Each row has a class, written as a number after it.
[-14  11   2 -77  28 -46  -6 -11  20  14 -35  39   7 -26  10 -15   5  11
 -16  35 -24 -16  19   1  -3  15   0  28 -21  13   0  36   6  42] : 5
[ -1 -73  41 -38  17  30 -21  56   1  80  21  37 -17 -54 -19   6 -70   7
 -53 -57 -35  40 -52 -38  15   9   1 -60  50  48   9  12  63  11] : 8
[-39  36  -7   1  16 -17  16  27 -20  17 -24 -25  -2  28  32   2   0   2
  -7   8  22  -8  35   0  13 -17 -12   6  26  15  21  17 -35  13] : 5
[-18  -6  10 -40  37  10   4  39 -42  37   5  63  12  37  47  -4  57 -14
  24 -27  25 -55 -51  29 -52 -78  12  37 -98   7  -3 -60 -31  10] : 0
[ 96  23   4  77  23 -14 -12  53   6  15  86  56  10 -18   5  -6 -48 -35
  62 -19   5  16  20  -9  32  -1  45  37 -35  60 -50   4  38 -43] : 6
[-50  25  31 -18  32   3 -10  67 -24  10 -74 -14   7  12  84   5 -25  18
 -24 -50  -4  12   3  10  16 -25 -42 -27   4  46   4 -44  14 -30] : 7
[ 11  -7  13  48 -22  -7  23 -14  27   9  -1  22   8 -30 -12 -43  -6  24
  33 -30  37  30 -11  -2  24  47 -14  40 -15  -9  27 -10  39 -24] : 0
[ 33  49 -40  -8  28 -67 -16  37  28 -25  16  14  -4  48 -12  36  20  12
  16   5 -28  14  -5  14  29 -53 -20  38 -11  23 -62  74  -8  -2] : 9
[ 54   4 -11  -2  11  38 -15  32  13  22  74  43  17  -1  28  50  34  19
  21 -12  94 -21  53  30  70  49  -5  64   0 -22 -11 -95  25  50] : 1
[-43  24 -89 -11   5  -1   2  44 -45  12  33  98  -1  42   4   6  18  -7
 -55 -10 -16  16  12  27 -10 -43  18  10  -1 -21  -6  52 -42  71] : 6
[-18  -6 -64  29  38 -18  22  78 -18  18  18   2 -41  35 -10  33  -3  21
  -3   4 -23 -65 -64   0 -23 -45  21 -50 -26   1 -72  30 -53 -58] : 3
[-15  -3 -58  80 -24 -11  -1  63 -21   9 -16 -65 -59 -64 -34  25 -19  42
 -74  53 -30  10  10  -1 -19  21 -77 -55  11  21   0  -1 -10 -21] : 7
[-72   7 -25 -17  -2 -41  67  29 -41  50  -4   8   2  46   0   9  -4  10
 -82  13  19  14  -8  12  -4 -68 -37 -11  44   2  -8  70 -73 -18] : 2
[ -4 -45   9 -11  59   2  34   2 -16  -1 -16  -2  18  45  25  -8 -15 -16
  34  -9 -22 -66 -10  23 -53 -26  49 -25 -22  25 -29  15 -33 -27] : 4
[ 55 -26  52 -38  48 -15 -16  -2 -15  56  49  56  16  13   7  -5 -27 -16
  -5 -41 -47   4 -13  -4 -27 -14  34 -24  -3 -19  -2  37 -30  32] : 5
[-14  74 -37 -56 -40  19 -45  61  47 -25 -23 -25 -37  61  33  -5  63  33
  -7  49  -9 -15 -37  39  37 -35 -12   7 -73  16   0 -39 -17 -41] : 2
[ 47   6 -47 -28 -38 -16 -20 -40  45  -8  47  63  -6 -16   7  -2  18  32
  -4  57  -5   1  19  10  40  84  16  11   5 -47   5  10  55  22] : 0
[ 33 -16   1  22  26  14  -6  22  26 -24  11  28  -8 -28 -43  26 -18   4
   8  -9   7 -12 -16   3   9  35  -6  18 -22   1 -33 -21 -10  20] : 4
[  4  22  19  32  -7   6  -7  42  -3  44  48  41 -28   4 -69 -24 -33   4
 -27  13  -6 -27 -71 -41   1 -21  29 -23  -4  -3 -12  40 -39 -19] : 6
[  9 -40  12  37  67 -31  39   0 -12  11 -16 -24  51 -27  25   5 -22 -45
  18   3 -19 -32  17  -9 -44  -3  24  -6   6   1  -8  41   3 -34] : 9
[ 113  -20   -6  -49   30  -25   17  -12    4   -8   52   -8  -13  106
  -34  -19   66   12   63  -36  -22 -109   13   37    7  -51    2   95
  -54   32   10   -3  -16   13] : 4
[-10  26 -18  33 -42  -4  -9  11   7  22   2 -37 -21  33   0 -20  12  14
  10 -40 -19 -11 -30  17  -8 -32 -33 -19  -8 -22  17  33 -14   8] : 3
[ 61   0  26 -50  35 -27 -30 -47 -11  -7  71  96  24  -7  26   7  10 -26
  40 -73   1  55  32  -3  37   1  -5  61  15 -20  32  26  49  46] : 3
[ 12  15  25  17  38   1   1 -29  -7 -53  12  48  40  10  45   8  -1 -30
  55 -30  16  30  18 -24  10 -53  70  13  44   2 -38  43  12 -17] : 3
[ 33 -31 -16 -36  16   8  -3 -21  20   7  22 -22 -19  36   2   0  21 -18
  77  43  39 -10  15  59  -2  52 -28  46 -15   7  36 -33   7 -17] : 4
[ 39 -18  39  68  67 -19  35 -52 -53   1  18 -42  41 -19  55  22   1 -55
  11 -56  34  54  62  -4 -36 -32 -40  -3  33  19  29 -33 -12 -35] : 0
[  6  88 -41 -52  26 -35 -48  38  47 -56  -4  36  20  17  37  46  -3 -12
 -11  60  -6 -54  15  33  35  -1  -4  15 -50  33 -67  -4   4  -4] : 2
[ 42 -18  62 -18  28 -18  22 -10 -31  68  30 -35 -22 -15  35   5   4   1
 -19   2  -6  56  21  -1   0 -39 -58 -30  17  28  44  -7 -29 -33] : 4
[-29  56 -27  61 -49  29 -26  64   5   9 -35 -10   8   4  28 -26  40  17
  25   9  29 -34  -4  43  23  40 -28  33 -20 -55  60 -36  11  25] : 7
[ 10 -38  10 -12  49 -14   7  57  -1  65 -43  15  20 -44  25 -24  21  -4
 -48  -3 -30 -56 -67  17 -26  37 -32 -12 -39 -18  11 -27  32 -66] : 0
[ 40  53 -74 -11 -38  12  12  53  17  13  10  -9 -30  38  23 -34  37  27
 -20 -13 -61   2  11  34  33 -16 -13   5  -6 -32  33   0 -38  -8] : 8
[ 49  -3  -8   4  -1 -38 -12 -55  21 -39  36  25   4 -17 -28   6  28  17
   8  33  23  22  24  13   7  32  -5  49 -17  -2 -34   5  14  -2] : 0
[-82  17 -38  34  32  -1   9  -1 -17   2 -42 -44   3  31  10  -6  43   9
 -17 -39  24  31  19   0   7 -29  -3 -21  26   5  54  15 -26  23] : 6
[  25  -50   34 -108    4   22  -24  -23   30  -11   14    2   -8   32
    3    1  -33   -4  -13   51    3   -7   -8    9    1   26   31  -14
   68   53  -67   -1   61  -41] : 8
[  66    0   28  -12   -5   -9   -2  -22  -28   12   35  -93  -37   32
  -15  -27   20  -12   -5    6  -29   17   15   10  -18  -25  -47    9
    8   39   26    6  -37 -101] : 1
[-32   1 -36  43 -16 -27 -19  69 -13  62  -4 -12 -37 -57 -10  53 -11  20
 -33  41  14  73   7  -2  23 -18 -72 -21  57  49   1  32  31  26] : 7
[ 13  -4  20  11 -12  12 -20  17  17  24   7 -55 -12   5 -13 -23  13   9
 -15   8  -1   2 -37  21  -5  45 -24 -34  21 -20   3  -5  23 -49] : 8
[ 89 -23  -9 -54  53 -38 -11  45 -16  17  28  50  27  29  34  17 -11 -25
  32   6 -10 -75  42  61  -6  -9 -18  85 -32  56 -53 -30  27  -2] : 7
[-34 -31  -9 -17 -10 -10  58 -27  20  -5   9  36 -13  -6 -38  -8 -78   2
 -28  -5   2  35 -24 -40  10  56   6 -19  43 -11  -3  44   2 -44] : 2
[ 42  10 -12  -4  14  44  -4  17 -14 -47  60  37 -16  60   5   6 -19   5
   4 -19  15  10  21   5  25 -14 -23  20  34 -17  50  -7   3   3] : 9
[107  12  34   1  35  25 -17  70 -18   6  63  52  11  26  63  16 -10 -39
  21 -82 -51  23 -14 -19  16 -53   7  16 -30   2   0 -24  28 -24] : 9
[ 73 -31  79 -12  78 -20 -18 -24 -29 -53  32   7   3  26   1 -33   0   3
  26 -16 -62 -32 -23  -4 -43 -15  53 -32 -55  34 -30  31   0 -95] : 4
[ 18 -12  40  -6  22 -26  -1 -31 -52  26  18   5  43  16  39  -8  18 -47
  -1 -11  -3  42  18  13 -14 -35  31  20  17  -7  13  32 -61 -42] : 0
[ 34   6  -4 -53  11   2  11  18  20  48  20  69  11   7  22  -8  19   8
  -1  39  38 -91 -14  11  21  -9 -21  47  -6  -3  25 -40  32  21] : 0
[ 105   -9  -58   -7   59  -40   19   25  -17   19   88    8   -9   38
   -7   45   74  -18   18   90    2 -102   14   34  -43  -61    1   35
  -10   32  -91   18    6  -42] : 1
[ 41  42 -33 -32   6  48 -22  48  24 -40  10  57 -10  56  26 -29  73  36
  23  35  17 -41   6  40  33  14  40  58 -34 -54  17 -42 -17  10] : 5
[-29  -1 -33  -9  76   0  -1  12  13 -82 -41 -20  20  34   3  36   1 -36
  41 -49  10 -77 -18 -11 -16  48  35  10  -6  29 -68 -35  51 -21] : 8
[-28  10 -12  23 -60  58 -10 -26  56 -38 -19 -25 -31 -64 -41 -18  19  38
  -2  44  26  30 -21 -27  23 114  22  -6  -8 -68  14 -47  -6 -21] : 1
[   2 -103   -4  -52   27  -21   38  -13    6   66    8  -21  -29    0
  -31   29   23   22  -14   39   23   19  -19   34  -22   38  -28    4
    8    1  -32   -8  -20  -13] : 4
[  9 -10  19  85 -39  25   3   5  13   1  31  19 -13 -21 -26  -5 -44  53
  11  13  36  25  -3   8 -17   7  -3 -37  14 -14 -36  -7   8  24] : 7
[  4 -45  20 -11  29 -10  21 -63 -17 -14  66 -13 -33  42 -46  14  38   9
  28  27  99  -2  -2  -4 -32  28  -2  37 -22  13 -41 -59  16 -24] : 6
[-12  16 -38   2  -8 -22  37  48  -9  27 -20 -17 -14  23  18  -7 -19  10
 -26  27 -17 -46  23  13 -21 -22  -6   4  -9  28 -37  22 -37   3] : 5
[-10 -77  48  -4  -3   7  -2  25  41  63 -27 -50 -41 -82  20   6 -37  65
 -10  15  -2  89 -10 -22  50  67   1 -71   4  63  -2 -26  58 -57] : 4
[ 90  17   6  51  56 -39  -6 -37  23 -69  59  33  12 -15 -39  10  -6 -21
  53  16 -13 -42 -16 -31  -3  29  42  10  12 -34 -62  52  18 -64] : 3
[-18 -20 -15 -31  13 -14  37  18 -21  65  11  19  -9   7  55   6  29  27
 -47   8  32 -36  -4  33 -22 -22 -79 -19  16 -26   3 -14  38  13] : 3
[ 98  57 -30 -23  21   4 -29 110  28  14  29  43 -12  26  60 -12 -10   2
  12  -4 -73 -10  -9  38  39 -34 -27  17 -63   6  11 -14  -6 -47] : 9
[ 45  -9  27 -52  38 -42 -22  22  20   9   8  26  -1  35 -33 -13  18  48
 -28  15 -29 -59 -21  18  -6 -17  15  14 -27  19 -65  41  -5   7] : 5
[-93  42 -15  23  -9 -12  24 -39  -4  12 -18  13  36  13   7   0   7  19
  -6 -30  43  31  31  12   5 -21  10 -11  40 -43  14  57 -73  76] : 1
[ 72  33  48  60 -40  76 -45  52   4  56  75   8   8  41  30  -8 -35  -9
  32 -39  -7 -18  -2  39  13 -55  13 -41 -13 -19  44 -24 -64  58] : 4
[-27 -30 -23 -41 -16  19  37   8  24  67  18  50  -1  17  48  12 -27  33
 -14 -52  -7  38  -3 -20  44  44  10 -33  37 -77  56   1  10  62] : 9
[ 56  47 -26 -44   4 -56  -8   5  24  47  39  47  -6   7 -34 -25  75  37
 -48  52  -4 -47  17  23  27 -57 -46  62 -20   8  11  34  10  62] : 6
[ 97  41 -70  41 -55 -19 -16  80  20  52  71 -35 -69  31 -59 -12  18  54
 -40  21 -56 -72   0  19  36  31 -64   9 -25 -27  35  20 -13  22] : 5
[-23  23 -19  18  -2  22  29  25  -7   3 -17 -53 -32   5  24   9  -4  27
 -41 -23  -3 -25   8 -10 -21 -36 -52 -46  -3  36 -10 -39 -10 -17] : 1
[-15 -18  11 -56 -13 -19  35 -20 -12 103 -10 -12  -7   9  38 -12  50  33
 -70  46   5  19   0   7  -4 -85 -38 -29  54  -2  44  19 -40   8] : 0
[  7  23 -17  14  -1 -24  53  -8  25 -43 -24 -60 -24  53 -13 -26  28  37
   5  38  15 -33  -8  12 -21 -20 -55  27 -15  -8 -19   6  -9 -64] : 9
[-33 -16 -16  15  37 -13   1   4  13 -31 -34  -4 -13 -32 -39  26  26  20
 -14  15  13 -38 -49 -34 -12  21  15  -4 -34   6 -33 -24  -4 -25] : 0
[-46  -4  54  -2  41  41 -19 -26 -78 -18  11 -42   8  50  42  22  14 -71
 -21   3  44   7   8  -7 -80 -78  12 -37  15  41 -13 -41 -28 -18] : 6
[-11 -24  37 -37   7  -9  -8 -53 -24  25  15 -65 -18 -14 -12  -4   5  17
 -32 -22   9  53  42 -11  22  32 -40  -8  35  11  71  -2 -29 -18] : 1
[ 20   5  -5  23 -32  22 -16  28  22   0 -21 -52 -24  -3  20  -1  25  25
  22  30  11 -17  -5   3  22  61 -12   2   0 -17  13 -63  40 -41] : 7
